Each row has a name. After each piece below comes the name of the row it's from, unless a question asks for something else. Each question is about the rows just above it.

Q_907: [ -8 -11  -6 -10 -11 -13]
Q_414: [-2 -3 -2 -2 -6 -6]
Q_707: [  9 -26  -4 -26 -11 -26]
Q_745: [ 16 -10 -51  26  10  10]
Q_421: [-60 -42 105 -91 -54 -19]
How many times does Q_707 hold [-26]?	3
The next entry after [-2 -3]:	[-2]
Count of [9] in Q_745:	0

Q_618: [  8 -55   5  78]
Q_830: [ 91  22 -30 -60]
Q_6: [-45  44 -46  38]
Q_440: [ 43 -49   5 105]
Q_560: [ 99 -71   8 -52]
Q_752: [-65  77 -84  15]
Q_231: [-14  64 -29 -58]
Q_297: [ 79 -55  67  23]
Q_755: [-87 -49   5 105]
The next entry after [-65  77]:	[-84]
What is the next entry after [ 79 -55]?	[67]
Which row holds [-87 -49   5 105]?	Q_755
Times [5] occurs in Q_618:	1
Shared by Q_755 and Q_618:	[5]

Q_856: [ 32  -8  32 -48 -40 -42 -77 -67  27  33  30 -83   2  20 -58 -83 -71 -22
 -57 -65 -42 -34 -23 -58  41]
Q_287: [-16 -23 -39   7  -9  58  18  11  -8 -14 -26  46  -2 -14  74  61   8  56
  12  18  37  54 -16  66 -26]
Q_627: [ 25   9  39  16  54 -75  20  31  -7  -3  35 -25   3  20 -99 -58  42 -69
  22  18 -44 -69  49 -87  23]
Q_775: [-21 -27   0  59  63 -50  73  78 -25 -32   9  40  22  23  59   5  83 -75
  59  46  -8 -66  47 -53 -25]
Q_470: [ 21  -7 -12 -34 -70  56 -59 -75   7   1  10 -21  14  19  74  13 -78  71
 -59 -42  32  65 -58  65   9]
Q_620: [ 43 -65   7  24 -45 -11 -21 -64 -36 -69  64 -23  58  91  33 -58  42 -69
  18  33  33  16 -42  16   5]
Times [33] occurs in Q_620:	3
The next entry after [ 63 -50  73]:	[78]
Which row holds [-16 -23 -39   7  -9  58  18  11  -8 -14 -26  46  -2 -14  74  61   8  56
  12  18  37  54 -16  66 -26]?	Q_287
The next entry after [-58  42 -69  22  18]:	[-44]
How many times does Q_775 hold [60]?	0

Q_464: [ 17 -49 -24 -48  27]
Q_969: [ 47  75 -23  19  34]
Q_135: [ 30  36  42  25 -35]
Q_787: [  57   78 -113    8   52]
Q_683: [-34 -49 -24 -48  27]
Q_176: [ 36  19 -23  75   9]
Where do [ 17 -49 -24 -48  27] appear?	Q_464
The next entry after [ 19 -23  75]:	[9]

Q_665: [  0 -11  -3   0   2 -11   5  73  64  -1   5 -15  14]
Q_744: [ 6 -1 -8 -3 11  0  4 -1 23 54 76 18 13]
Q_88: [  4   4 -11  -7  -9   2  -9  44  90   5  -5  -1 -30]
Q_708: [  4   0 -11  -3   0   2 -11   5  -1  14   4   3 105]
Q_292: [  4   0 -11  -3   0   2 -11   5  72  64  -1   5 -15]
[  0 -11  -3   0   2 -11   5  72  64  -1   5 -15]	Q_292
[-11  -3   0   2 -11   5  72  64  -1   5 -15]	Q_292
The next entry after [-1 23 54 76]:	[18]

Q_522: [-61  35  15 -74   4  60  -4 -51  54  51  -5]
Q_202: [  4 -10   3  -3  -2  -7   3  -8  -1  -1   5]
Q_671: [-2 -1 -2 -1 -3 -1 -2  0 -2 -2 -2]
Q_864: [-10  13 -69  53 -86 -11   3 -84 -59 -60 -38]
Q_498: [-29   4 -46  -2   6  -3  -4  -3  -2  -4  -2]
Q_86: [-62  36  14 -73   4  61  -5 -50  54  51  -6]
Q_219: [-10  13 -69  53 -86 -11   3  26 -59 -51 -38]
Q_728: [-11   8 -66  46 -85 -56   3  19 -56 -58 -36]
Q_450: [-4 -2 -3 -4 -1 -2 -4 -2 -3 -3 -4]
[-2 -4 -2 -3 -3 -4]	Q_450
Count of [-85] in Q_728:	1
[-11   8 -66  46 -85 -56   3  19 -56 -58 -36]	Q_728
[-62  36  14 -73   4  61  -5 -50  54  51]	Q_86
Which row holds [-1 -1  5]?	Q_202
[-62  36] is in which row?	Q_86

Q_587: [ 29  25 -33 -33  19 -13  25 -41 -95]
Q_267: [  51  -29 -106  -36   16   51   90  -37   49]
Q_439: [-55 -32  11   6  15  51 -51  98  29]
Q_512: [-106   51  -29   48   16   48  -17  -14  -12]
The next entry after [ 16  48 -17 -14]:	[-12]
The next entry after [ 48 -17]:	[-14]
How many times does Q_587 hold [-33]?	2
Count of [49] in Q_267:	1
The next entry after [  51  -29 -106]:	[-36]
Shared by Q_512 and Q_439:	[51]

Q_33: [-18 -33 -10 -15  16  11 -20 -22  13  -6  -7 -28  23   5 -32   1 -13   1
  19 -11   0 -15 -11  -7   0  19  -4   2 -14  31 -19 -21  -5 -13  22   2
   9  11  -5   0   3  -2  24 -21  -2  41 -15  27  -8   5 -44 -10  11   8
  25]
Q_612: [  3  -7 -28 -42   7   0 -10 -20 -22   8  20  13   3  17  86  28  40   2
 -20 -40  17 -38 -43  28 -49 -39  56   3  14  58   0  15 -36  11   3 -67
  11   7 -29  20  23  -1  17 -36 -19  77  52  42  33  36 -28 -35 -12 -28
  48]
Q_407: [  3  -7 -28 -42   7   0 -10  11  11   8  20  13   3  17  86  28  40   2
 -20 -40  17 -38 -43  28 -49 -39  56   3  14  58   0 -13 -36  11  48 -67
  11   7 -29  20  23  -1  17 -36 -19  77  52  42  33  36 -39 -35 -12  11
  48]
Q_663: [  8  20  37  38  24  20 -19  10  15  -3  17  13 -19  19 -25  -1   3  38
  20   5 -14  18  10 -31  -4  21 -28 -18  -5  -5  16  21  34 -15   9  12
  21 -22  18  -9 -11  14 -12  39  -3 -31  24   6  -4   4   3  26  12  49
 -30]
Q_954: [-13 -19  -4  -8  10  13 -22 -21   7  -6  -5 -23  28  -1 -27  -5  -7   9
  11 -11  -2 -19 -10  -1   0  11  -6   0  -7  19  -8 -12  -5  -1  12   0
   8   4  -5  -6  -1   6  13 -18 -10  34  -6  17  -9  -1 -39  -9   3   2
  17]
[  3  -7 -28 -42   7   0 -10  11  11   8  20  13   3  17  86  28  40   2
 -20 -40  17 -38 -43  28 -49 -39  56   3  14  58   0 -13 -36  11  48 -67
  11   7 -29  20  23  -1  17 -36 -19  77  52  42  33  36 -39 -35 -12  11
  48]	Q_407
The next entry after [-13 -36]:	[11]
Times [11] occurs in Q_407:	5

Q_921: [  17    9   -3   -3   -3    5   -5   -6   10   -7   -2   -3   16   16
    7 -109    4    7   10    1   16   16   30   18    6  -17   -3   -4
    0    6   16]
Q_214: [-105   10  -11   -6   -5    0   37    7   12  -12  -18   -7   -1    8
   13  -54    2   -5  -17   18    1   20  -35    1   -4    3   20  -22
   12    1    4]
Q_880: [  4   7  -8  11  14  -6   0 -12 -15  -9  -8  23   0  -4   3 -24   2   2
 -16  -9  11 -10 -23  19  -3   1  -2 -25   1   8  17]
Q_544: [-48 -12  -9  -3  -8  -4 -25   4  14  17  -5  -6  20  16 -10  13  15  -6
 -21   0   0   0  26  16  16   4  23  -5  23   4   2]
Q_603: [ 77   5  -3 -13 -44  -8   7  10 -19  19  -6  -2  -6  -7   5  37   4   7
  -8  11  14  -9  18  -4  11  -6   6   5   2   3   6]
Q_370: [ 67 -12  23  -3   2   5  12  -3  10  -2   2  14  22 -12 -29  -3  -3   1
  28  -2 -10   5  12 -14  10   7   4  -3  -3  -7   7]
Q_187: [ -8  -4 -21   4  -8   4  22  -3  18   5  -1 -12   6   5 -21 -75  -4  10
  17 -10  -3   8 -10   4 -37  -8  18   3 -13  -6 -31]
Q_182: [-22   5  -2  18  22  -5   0  15  -2 -13  -1  -5  -7  -9  -8   7  -3   0
 -13  -7  -4  -5 -16   3  -2  -9 -14 -10  -3   3   5]
Q_472: [  2  -4  -6  -6 -22   6 -13   3  -6  17   3  28 -13  -3  11  -8   9   1
   4   8  -1  -6 -60 -14  20 -13  -8  -9 -14  -4   0]
Q_947: [102   1  -2 -16  22  -8   9   5  -6  21  -8   1  14  -3  14   8   7  -5
  20  11  -2  -3 -29   9  -5   2 -19  -8   9  -7 -21]
[-48 -12  -9  -3  -8  -4 -25   4  14  17  -5  -6  20  16 -10  13  15  -6
 -21   0   0   0  26  16  16   4  23  -5  23   4   2]	Q_544
How many times does Q_921 hold [-3]?	5
[  17    9   -3   -3   -3    5   -5   -6   10   -7   -2   -3   16   16
    7 -109    4    7   10    1   16   16   30   18    6  -17   -3   -4
    0    6   16]	Q_921
Count of [-4] in Q_921:	1
What is the next entry after [ 4  7 -8 11 14 -9]?	[18]
Count of [-6] in Q_472:	4

Q_719: [ -17   52  -13  -74   19  -44  -25  -32   23  -28  -32   37   11  -88
   10   12   26  -22  -22  -64   12  -26   63    6   24    6    8  -15
    4   -4 -105   33   61    4  -69   26   -8]
Q_883: [ 22 -56  19  84 -35  45  42  30  -9   3  33 -23  -3 -10 -15 -25   8  39
   8  -9 -10  20 -73  42   4 -47  -5  -9   1  -9  91 -44 -75  11  42 -50
  42]
Q_17: [ -17  -45  -13  -74   19  -44  -25  -32   23  -28  -32   37   11  -88
   10   12   26   24  -22  -64    1  -26   63  -15   24    6    8  -15
    4   -4 -105   33   61    4  -69   26   -8]
[ -17  -45  -13  -74   19  -44  -25  -32   23  -28  -32   37   11  -88
   10   12   26   24  -22  -64    1  -26   63  -15   24    6    8  -15
    4   -4 -105   33   61    4  -69   26   -8]	Q_17
[ -17   52  -13  -74   19  -44  -25  -32   23  -28  -32   37   11  -88
   10   12   26  -22  -22  -64   12  -26   63    6   24    6    8  -15
    4   -4 -105   33   61    4  -69   26   -8]	Q_719
How many times does Q_883 hold [-8]?	0
The next entry after [ 52 -13]:	[-74]

Q_310: [ 12  -5  -8 -11  10   6 -21  37  38  24  12  26   2  28 -14  21  36 -20
  11  -2   7  15   6 -12   0]
Q_967: [  8  15   6  13  -8  35 -16  26  -9  -4  -6 -29   3 -18   9  -5  -4   5
 -17 -12 -20 -21  14 -25   3]
Q_217: [ 28   2 -22  -4  39  -6   7  11  29 -11  -8  24  -4  52 -28  -2  41 -34
 -16 -13 -27 -35 -13 -21  13]
Q_283: [ 34  13  41   3  30  -7  -4   7  57   7   5  41   9  -2   4  -7  86  30
  29  15  32   4   5  20 -13]
Q_733: [-44  -5  14  28 -11  34   2 -22  -6  14 -19 -19   1 -11  31 -18 -16  20
  11  -6 -26 -37 -21 -16 -12]
Q_116: [ 28   2 -22  -4  39  -6   7  11  29 -11  -8  24  -4  52 -28  -2  41 -10
 -42  -2 -56 -51  -4   7  56]
Q_634: [ 28   2 -22  -4  39  26   2  38 -21   6  24  12  37  52 -28  -2  41 -10
   3 -16  23  41  17  11 -13]
Q_122: [  5  22  31  18  -4  -2  -4   2 -13 -18 -33 -37   1 -14 -12  17 -31   5
  -7 -18 -26 -23   5 -11  10]
Q_625: [ -5  -5  23  19   3 -11 -16  -2  14  -3  -6   1 -13   3  -5  -7  19 -31
 -23  15  -3   5  -3   6   4]
Q_982: [ 28   2 -22  -4  39  -6   7  11  29 -11  -8  24  -4  52 -28  -2  41 -10
  18 -16  23  41  17  11 -13]
[  1 -11]	Q_733
The next entry after [ -4  -6 -29   3 -18   9  -5  -4   5 -17 -12 -20]:	[-21]
The row with [  6 -21  37  38  24  12  26   2] is	Q_310
Count of [4] in Q_283:	2
[ 7 15  6] is in which row?	Q_310

Q_305: [-49  77  24 -60 -54 -76]
Q_331: [-78 -34 -78 -61 -78 -78]
Q_662: [-34 -24  19 -60 -15  41]
Q_814: [ 26 -23 -79 -19  62 -46]
What is the next entry after [-78 -34 -78]?	[-61]
[-34 -24]	Q_662
The one value in Q_331 and Q_662:	[-34]
Times [-78] occurs in Q_331:	4
Which value is in both Q_305 and Q_662?	[-60]

Q_112: [ 44  26  -2  52   7  82 -23  12  95  38  41 -59 -65 -68 -12   0 -57 -14
  24 -58]
Q_917: [ -9 -27   5  22 -11 -32 -24   5   6  40 -22 -20 -22 -19  33  17  26   0
  16 -33]
Q_199: [-23 -12 -12 -12  -9 -52  14  28  37  12 -21   4  16  -8  52 -18  68 -10
 -22 -15]
Q_368: [ 11   5   0  11  -5   0  17  11  20  -3  -3  17  13 -16 -10 -19  19  -4
 -23  17]
Q_325: [  4  11  -6  -3  -9   5  16  10  30  -3   1  -1   2 -21  -4 -10  14  -8
 -17  -1]
Q_895: [ 20  31  -7   3   1  60  28  10  32 -19  29   1   2 -34 -55   1 -29 -15
 -26  24]
Q_247: [-19 -34  11  15 -14 -60 -20   4 -21  27 -32 -24  -6   4  38  19  45   1
   9 -13]
Q_706: [  -4   19    8  -13  -17   49   60   19  -32  -48   -7    8   50  -39
 -100   33    3  -11  -87  106]
Q_48: [ -8 -22   8  26 -11  36 -20   5  11  36 -16 -16 -20 -16  37  17  30   0
  21 -34]
Q_961: [ 18  37  -4   3   1  61  29   5  28 -24  28  -2   2 -31 -51  -3 -33 -14
 -26  23]
Q_266: [-22 -38   9  11 -12 -60 -20   9 -21  26 -33 -25  -4   2  44  22  49   7
  15 -16]
Q_747: [-10 -27   9  25  -6 -32  16   6  10  37 -20 -36 -17 -14  36  16  32   0
  16 -30]
How many times does Q_48 hold [36]?	2
Count of [17] in Q_368:	3
The row with [-10 -27   9  25  -6 -32  16   6  10  37 -20 -36 -17 -14  36  16  32   0
  16 -30] is	Q_747
[  4 -21  27]	Q_247
Which value is in both Q_266 and Q_895?	[2]

Q_272: [-13  43  63 -79  -7  34 -76 -27 -81  -4 -13 -80  -4  77 -24  21  62  42
  62 -40  44  43  -6 -73 -17  17   1  54  42  73  42 -40 -17   1   1 -53
  -6   1 -75  43  91  -6  61 -55 -42   4 -31 -24   6  29  19 -61 -40   3
  11  40 -40  75 -61 -14   2 -31 -25  12]
Q_948: [  2  53  72 -63 -16  15 -86 -22 -89  -2 -20 -78   0 103   3  35  57  34
  -3 -52  75  54  19 -83 -39  11 -15  70  40  64  37 -42 -30  20  -2 -54
 -27   3 -91  47 107  -1  49 -54 -50  -4 -40 -28  18  36  17 -24 -31  -1
  20  31 -52  85 -80 -34  35 -18 -31  30]
Q_677: [-19  38  58 -77 -10  37 -73 -25 -86  -5 -10 -83  -6  62 -24  21  61  40
  55 -39  32  32 -16 -75 -24  48  12  49  36  69  45 -33 -10  -9   1 -60
   1   0 -65  49  85 -15  62 -53 -35  10 -24 -17   4  22  17 -69 -45   5
  15  33 -36  63 -47 -12   5 -41 -26  10]
Q_8: [-11  55  69 -79  -5  33 -74 -11 -87  -6 -15 -99  -9  68  -3   3  43  36
  70 -30  53  52 -10 -73 -28  17  -6  53  37  65  46 -42 -29  11   2 -49
  -3   0 -74  43  95  -7  74 -52 -24  17 -17  10 -69   4  22 -35 -26  12
  13  36 -38  77 -56 -22  18 -30 -23  16]
Q_588: [-25  34  58 -83  -3  44 -69 -32 -81  -7 -83 -81  -7  55 -30  49  66  49
  55 -32  26  35 -22 -67 -20 -83  14  47  40 -83  47 -32 -10 -21   3 -57
   9  -5 -58  41  76 -10  62 -51 -30  13 -20 -14  49  22  19 -83 -57   3
  14  38 -34  57  49   1  -4 -47 -21 -83]
What is the next entry after [  0 -74  43  95  -7  74 -52]?	[-24]
Which row holds [-19  38  58 -77 -10  37 -73 -25 -86  -5 -10 -83  -6  62 -24  21  61  40
  55 -39  32  32 -16 -75 -24  48  12  49  36  69  45 -33 -10  -9   1 -60
   1   0 -65  49  85 -15  62 -53 -35  10 -24 -17   4  22  17 -69 -45   5
  15  33 -36  63 -47 -12   5 -41 -26  10]?	Q_677
Count of [48] in Q_588:	0
Give the next entry after [-35  10 -24 -17   4  22  17 -69].	[-45]
[-11  55  69 -79  -5  33 -74 -11 -87  -6 -15 -99  -9  68  -3   3  43  36
  70 -30  53  52 -10 -73 -28  17  -6  53  37  65  46 -42 -29  11   2 -49
  -3   0 -74  43  95  -7  74 -52 -24  17 -17  10 -69   4  22 -35 -26  12
  13  36 -38  77 -56 -22  18 -30 -23  16]	Q_8

Q_928: [-16 -10  -1  64  59]
Q_810: [ 80   0 -21 -11  -1]
Q_109: [ 19  46 -18  -6 -12]
Q_7: [ -2 -18  65 -99 -89]
Q_79: [-18  46  19  88  -1]
The one value in Q_810 and Q_928:	[-1]
Give the next entry after [ 19  46 -18].	[-6]
The one value in Q_810 and Q_79:	[-1]
The next entry after [-18  46]:	[19]
[ 65 -99 -89]	Q_7
What is the next entry after [  0 -21]?	[-11]

Q_132: [-55 -47  85  55  29   9 -73  32   9  75   2 -15 -31  64  86   5   1  65
 -76 -57   5 -17   6  45  17  32  -2  97  56 -48 -29  25 -39  65  18  31
  -3  27  83]
Q_409: [-55 -47 111  55  29   9 -73  32   9  75   2 -15 -31  64   7   5   1  65
 -76 -57   5 -78  69   8  32 -39  -2  25  65  56  17 -29  97 -48  -4  22
  82 -21  36]
Q_194: [ -20    4   -6   57  -22   -2  -24  -37    3   29  -21  -17 -115   24
    1  -31    3  -22   -5   16   76  -22   -4  -40   -2   27  -36   18
   40   22  -27   46  -22   55   -9   -6   85  -23   23]
Q_946: [-51   1  23  76   0 -30 -20  85 -35  76 -19 -56 -64  75  -4 -19  62  20
 -29 -63 -46 -51  79 -32  98  30 -54  90 107 -25 -84  50 -12 109 -20  29
  82  25  98]
[ -20    4   -6   57  -22   -2  -24  -37    3   29  -21  -17 -115   24
    1  -31    3  -22   -5   16   76  -22   -4  -40   -2   27  -36   18
   40   22  -27   46  -22   55   -9   -6   85  -23   23] is in which row?	Q_194
The next entry after [ 17  32  -2  97  56 -48 -29  25 -39  65]:	[18]
Times [-22] occurs in Q_194:	4

